Below are the code and all the weights of a small trained network. Each question names an input and a target symbol and asks about switching units off, where a switched-off unit gives its printed mean instead of its output.

import numpy as np


def w(rows, s, z=0):
    codes = np.array(rows[::2]) - 128.0
    scale = np.full(codes.shape[1], s)
    scale[-1] = z or s
    return codes * scale


def norm(h):
    return h / np.sqrt((h * h).mean(-1, keepdims=True) + 1e-5)


def f(y):
    return y / 2 * (1 + np.tanh(0.7978845608 * (y + 0.044715 * y**3)))


def softmax(a):
    e = np.exp(a - a.max(-1, keepdims=True))
    return e / e.sum(-1, keepdims=True)


def log_softmax(a):
    a = a - a.max(-1, keepdims=True)
    return a - np.log(np.exp(a).sum(-1, keepdims=True))


def net(x, mask):
    ids = ['Σβεμξτφψω'.index(c) for c in x.split()]
    T = len(ids)
    res = E[ids] + P[:T]
    u = 0
    for l in range(2):
        q, k, v = (norm(res) @ M[l].T for M in (Q, K, V))
        z = softmax(np.where(np.tri(T) > 0, q @ k.T / 2**0.5, -1e9)) @ v
        res = res + np.where(mask[u], z, O[l][:, -1]) @ O[l][:, :-1]
        u += 1
        y = f(norm(res) @ A[l][:, :-1].T + A[l][:, -1])
        res = res + np.where(mask[u : u + 16], y, B[l][:, -1]) @ B[l][:, :-1]
        u += 16
    return log_softmax(norm(res)[-1] @ U[:, :-1].T + U[:, -1])


Q, K, V, O, A, B = {}, {}, {}, {}, {}, {}
E = w([
[121,97,130,75,121,69,92,139,136,104,172,110],'Σ',
[154,180,87,106,173,104,199,122,147,40,127,176],'β',
[108,168,90,49,152,148,178,146,158,63,139,126],'ε',
[140,173,90,143,120,217,250,151,112,52,131,109],'μ',
[145,145,127,107,106,173,221,97,152,131,137,79],'ξ',
[163,181,81,145,111,114,188,100,141,126,160,136],'τ',
[114,188,71,157,57,159,149,137,130,148,172,67],'φ',
[94,211,186,133,132,100,101,169,166,108,154,125],'ψ',
[95,166,170,129,108,48,58,159,161,110,172,116],'ω',
],0.017)
P = w([
[208,202,144,92,97,153,50,124,85,140,137,133],'0',
[59,104,127,197,107,103,142,31,129,76,239,107],'1',
[192,179,160,67,21,115,96,171,158,114,83,135],'2',
[178,61,136,208,197,97,147,176,157,208,149,100],'3',
[208,165,162,68,34,137,114,192,154,115,91,129],'4',
[10,89,110,172,172,165,111,88,147,160,190,155],'5',
[199,165,155,85,22,166,94,175,147,126,104,106],'6',
[89,53,135,185,157,86,194,196,184,214,130,150],'7',
[194,167,156,76,17,139,91,175,159,128,100,118],'8',
[61,35,113,174,195,166,151,99,143,180,162,188],'9',
[191,153,160,64,21,137,109,175,156,118,87,129],'10',
],0.012)
Q[0] = w([
[28,45,128,202,239,165,133,91,98,188,160,184],'0.h0',
[151,99,111,135,167,87,189,254,158,198,124,128],'0.h0',
],0.0096)
K[0] = w([
[40,25,69,210,147,71,199,222,234,197,34,137],'0.h0',
[2,101,76,172,174,172,99,70,161,103,183,156],'0.h0',
],0.0068)
V[0] = w([
[62,99,114,148,119,93,58,254,144,26,188,110],'0.h0',
[110,175,239,171,84,211,157,140,209,167,131,38],'0.h0',
],0.0064)
O[0] = w([
[107,177,162,98,109,139,169,8,150,65,228,196,6],'0.h0',
[153,95,79,108,114,43,193,255,57,68,198,63,112],'0.h0',
],0.013,0.0024)
A[0] = w([
[46,123,54,240,156,97,131,99,112,145,120,84,154],'0.n0',
[74,114,70,95,200,77,162,136,123,109,145,79,158],'0.n1',
[184,88,82,118,135,104,104,212,85,160,33,124,121],'0.n2',
[167,147,184,81,123,194,57,74,88,114,11,182,3],'0.n3',
[190,183,108,94,72,170,69,168,124,153,34,133,74],'0.n4',
[175,160,109,78,74,187,87,113,160,79,117,193,89],'0.n5',
[64,100,159,198,181,138,105,44,147,131,60,146,12],'0.n6',
[2,100,164,203,181,140,158,23,164,117,154,125,144],'0.n7',
[75,33,66,191,189,145,202,125,204,133,73,112,185],'0.n8',
[76,100,121,209,187,116,104,169,134,148,59,120,86],'0.n9',
[147,160,66,91,157,159,81,197,88,128,92,73,160],'0.n10',
[167,59,172,55,110,49,75,106,153,109,120,113,190],'0.n11',
[44,93,199,162,141,111,69,191,235,73,169,70,214],'0.n12',
[147,175,149,167,153,86,130,188,150,124,131,204,201],'0.n13',
[210,122,57,150,56,147,210,75,121,125,80,89,230],'0.n14',
[103,190,153,187,176,114,136,109,77,115,119,176,134],'0.n15',
],0.0085,0.0043)
B[0] = w([
[111,152,79,194,162,109,58,147,141,134,148,188,169],'0.n0',
[169,69,111,205,112,137,44,202,70,160,148,151,197],'0.n1',
[97,222,219,117,120,115,243,53,120,109,103,37,254],'0.n2',
[183,144,42,210,83,68,50,242,59,107,60,172,219],'0.n3',
[173,192,102,18,187,9,115,192,162,142,118,39,246],'0.n4',
[79,117,210,160,135,177,74,74,109,222,117,71,213],'0.n5',
[139,93,251,141,78,206,91,82,171,106,152,149,194],'0.n6',
[136,225,23,90,57,133,203,151,91,171,96,85,234],'0.n7',
[147,128,59,128,201,149,83,109,156,163,133,170,211],'0.n8',
[65,150,95,90,253,132,190,74,149,143,127,138,161],'0.n9',
[55,181,186,122,132,98,134,26,155,129,103,172,230],'0.n10',
[128,205,138,114,166,208,164,95,187,106,59,128,157],'0.n11',
[194,104,40,115,196,175,140,96,116,105,109,169,186],'0.n12',
[154,83,102,109,143,232,141,71,147,141,103,62,208],'0.n13',
[163,115,111,83,219,147,33,107,184,70,91,152,250],'0.n14',
[131,122,100,123,174,189,180,162,94,100,77,80,158],'0.n15',
],0.0074,0.0077)
Q[1] = w([
[132,75,102,118,179,165,198,155,169,236,193,159],'1.h0',
[8,62,119,166,176,165,171,60,3,191,169,186],'1.h0',
],0.008)
K[1] = w([
[37,105,91,197,124,148,205,160,153,174,158,160],'1.h0',
[168,73,119,124,116,130,199,176,255,164,133,170],'1.h0',
],0.0099)
V[1] = w([
[99,165,112,110,57,5,46,115,193,253,213,107],'1.h0',
[35,185,71,203,130,201,99,167,5,146,154,127],'1.h0',
],0.0057)
O[1] = w([
[53,120,24,90,210,166,166,54,17,81,103,74,7],'1.h0',
[196,2,64,155,164,135,101,135,93,88,105,226,173],'1.h0',
],0.0098,0.0016)
A[1] = w([
[124,65,111,165,131,72,164,160,97,135,158,141,138],'1.n0',
[108,117,121,168,146,123,149,126,120,109,169,139,107],'1.n1',
[103,52,107,114,164,141,108,94,86,137,147,127,57],'1.n2',
[111,131,111,125,129,89,149,164,145,109,105,109,88],'1.n3',
[180,148,105,107,149,161,162,133,122,131,133,136,226],'1.n4',
[154,117,111,119,127,104,112,145,157,153,81,132,108],'1.n5',
[97,132,89,129,156,178,106,62,146,174,101,149,112],'1.n6',
[91,93,128,164,215,143,106,132,127,174,89,110,54],'1.n7',
[166,140,149,71,83,145,79,121,122,99,146,170,32],'1.n8',
[127,102,135,175,94,209,49,99,161,176,86,169,2],'1.n9',
[177,85,176,176,93,89,1,190,147,184,57,158,18],'1.n10',
[132,171,86,137,129,117,116,140,119,89,142,122,132],'1.n11',
[128,109,140,115,154,165,99,99,82,117,91,133,81],'1.n12',
[83,142,166,150,89,134,179,81,140,130,169,142,38],'1.n13',
[133,176,140,91,110,126,140,125,128,122,96,88,112],'1.n14',
[114,62,162,196,165,93,122,168,109,127,128,111,32],'1.n15',
],0.016,0.006)
B[1] = w([
[143,193,201,145,139,187,137,107,137,130,126,104,172],'1.n0',
[181,109,159,96,135,71,163,154,127,124,141,111,149],'1.n1',
[113,110,126,185,116,128,161,165,105,97,96,110,138],'1.n2',
[123,138,122,129,115,188,143,81,109,140,139,114,168],'1.n3',
[76,116,114,121,64,105,94,133,126,136,105,115,253],'1.n4',
[128,130,125,159,167,173,125,129,93,98,155,138,193],'1.n5',
[139,116,200,173,144,128,124,194,178,115,124,106,254],'1.n6',
[133,149,81,58,193,122,93,105,202,66,179,145,173],'1.n7',
[77,137,138,171,106,125,124,146,149,147,72,103,161],'1.n8',
[136,48,166,80,136,119,183,82,67,231,162,170,248],'1.n9',
[252,217,115,190,93,132,35,106,46,93,78,240,229],'1.n10',
[110,102,157,124,121,104,128,105,159,147,108,149,181],'1.n11',
[132,125,129,103,148,102,163,125,157,144,155,145,150],'1.n12',
[126,87,97,146,192,169,105,139,48,101,104,114,143],'1.n13',
[151,62,116,166,141,134,133,130,102,114,179,184,232],'1.n14',
[105,152,92,55,123,97,165,85,106,190,74,79,149],'1.n15',
],0.015,0.012)
U = w([
[97,34,178,102,129,130,184,92,134,250,146,183,119],'Σ',
[182,154,106,113,110,132,115,125,93,166,117,204,249],'β',
[105,63,109,90,207,95,118,171,184,132,194,165,165],'ε',
[160,137,187,104,62,148,196,101,169,95,253,157,25],'μ',
[146,41,130,162,151,79,188,208,67,153,102,74,17],'ξ',
[91,201,129,47,128,138,173,38,148,189,110,107,150],'τ',
[85,51,54,49,90,103,174,64,97,128,202,189,193],'φ',
[63,122,104,137,40,88,151,157,186,158,90,148,181],'ψ',
[50,123,156,172,118,229,145,75,121,105,165,128,37],'ω',
],0.0067,0.002)

Each question gives the input, a string of symbols that net reads in full, and the target symbol t.
The units are the heads (2 rows each of Q, K, V and O) and the neurons (one row each of A and B). Each row of codes is followed by its name. A weight is (code - 128) times the scale printed after its matrix; where a second scale follows, it is the last column's (O, A, B and U).
mask holds one flag per unit, layer by layer, with each layer's heads first. A switched-off unit (its flag False) gives its mean, the last column of its rows in O or B, instead of its output. The means were averaged over made-up inputs and are rounded, as every weight is.
A unit's drop is (log p(t) with every unit on - log p(t) with that unit switched off) / (log p(t) with every unit on - log p(t) with every unit switched off).
The circuit of an input: a set's keep is (log p(t) with only the set's units on - log p(t) with every unit switched off) / (log p(t) with every unit on - log p(t) with every unit switched off). Starting from the 12 units with the biggest drops (on a tie, the unit counted first), units are removed one at a time, each time the one whose removal leaves the highest keep (on an exact tie, the one counted first), for as long as the keep stays at least 0.8.
circuit, biggest first: the units of the circuit, biggest drop first
most important unit: the unit with the biggest drop
top k neurons: the k neurons with the biggest drops, biggest first
top k neurons in layer l: the k neurons of layer l with the biggest drops, biggest first
drop when u is switched off: that unit's drop, to one decimal
input τ β ξ ψ τ β τ β, target Σ: top 2 neurons in layer 1 : 1.n9; 1.n10
input β τ ψ β, target ε: circuit, biggest first : 1.n7; 1.n10
input Σ β ξ μ, target Σ: top neuron : 0.n4
input β φ β τ, target ξ: top 4 neurons in layer 1 : 1.n2; 1.n10; 1.n9; 1.n0
input ψ β ω φ τ β ξ, target ψ: top 2 neurons in layer 1 : 1.n8; 1.n9
input β φ β β τ τ, target Σ: circuit, biggest first : 0.h0; 1.n9; 1.n10
input μ β β φ ξ φ τ, target μ: top 2 neurons : 0.n2; 1.n14
input β φ τ β τ β, target Σ: circuit, biggest first : 0.h0; 1.n9; 1.n10
input Σ β β β τ β τ ξ φ β, target τ: top 2 neurons : 1.n15; 1.n0
input β μ τ ε ψ ψ ξ Σ Σ Σ, target ω: top 3 neurons : 1.n13; 1.n9; 0.n7
input β β ε ψ β φ φ Σ, target ξ: top 3 neurons in layer 0 : 0.n3; 0.n2; 0.n12
input Σ β ε, target Σ: top 3 neurons : 0.n5; 0.n4; 1.n9
input β β τ β ξ ε ω β, target ψ: top 4 neurons : 0.n7; 1.n9; 1.n4; 1.n10
input ξ ω φ β ψ τ β ψ β β Σ, target ξ: circuit, biggest first : 0.h0
input φ ε ω ψ β β β Σ ψ β, target ω: top 2 neurons : 1.n13; 1.n9
input τ β μ ε φ φ τ ψ β, target τ: top 2 neurons in layer 0 : 0.n2; 0.n4
input ψ β Σ τ, target Σ: top 2 neurons in layer 1 : 1.n9; 1.n10
input Σ Σ τ β Σ ω β β ε μ ξ, target Σ: top 2 neurons : 1.n9; 0.n5
input β ω φ τ τ β β Σ τ ψ, target ω: top 3 neurons in layer 1 : 1.n13; 1.n9; 1.n10
input τ β ψ β β ψ, target Σ: most important unit : 0.h0
input φ ξ β ψ β, target φ: top 2 neurons in layer 1 : 1.n6; 1.n10
input ψ ψ ω, target ψ: top 2 neurons in layer 1 : 1.n8; 1.n9
input β φ ξ β, target ξ: top 2 neurons : 1.n10; 1.n2
input ω ξ ε, target ω: top 3 neurons in layer 0 : 0.n4; 0.n5; 0.n3
input β τ τ β β ψ φ τ, target μ: top 2 neurons : 1.n0; 1.n9
input ξ β τ β β ξ τ ψ, target τ: top 2 neurons in layer 1 : 1.n15; 1.n0
input β ψ β ψ, target μ: circuit, biggest first : 0.h0
input β τ τ β, target ε: circuit, biggest first : 1.n7; 1.n10
input β ξ ξ ξ, target τ: drop when 1.n12 is switched off : 0.0
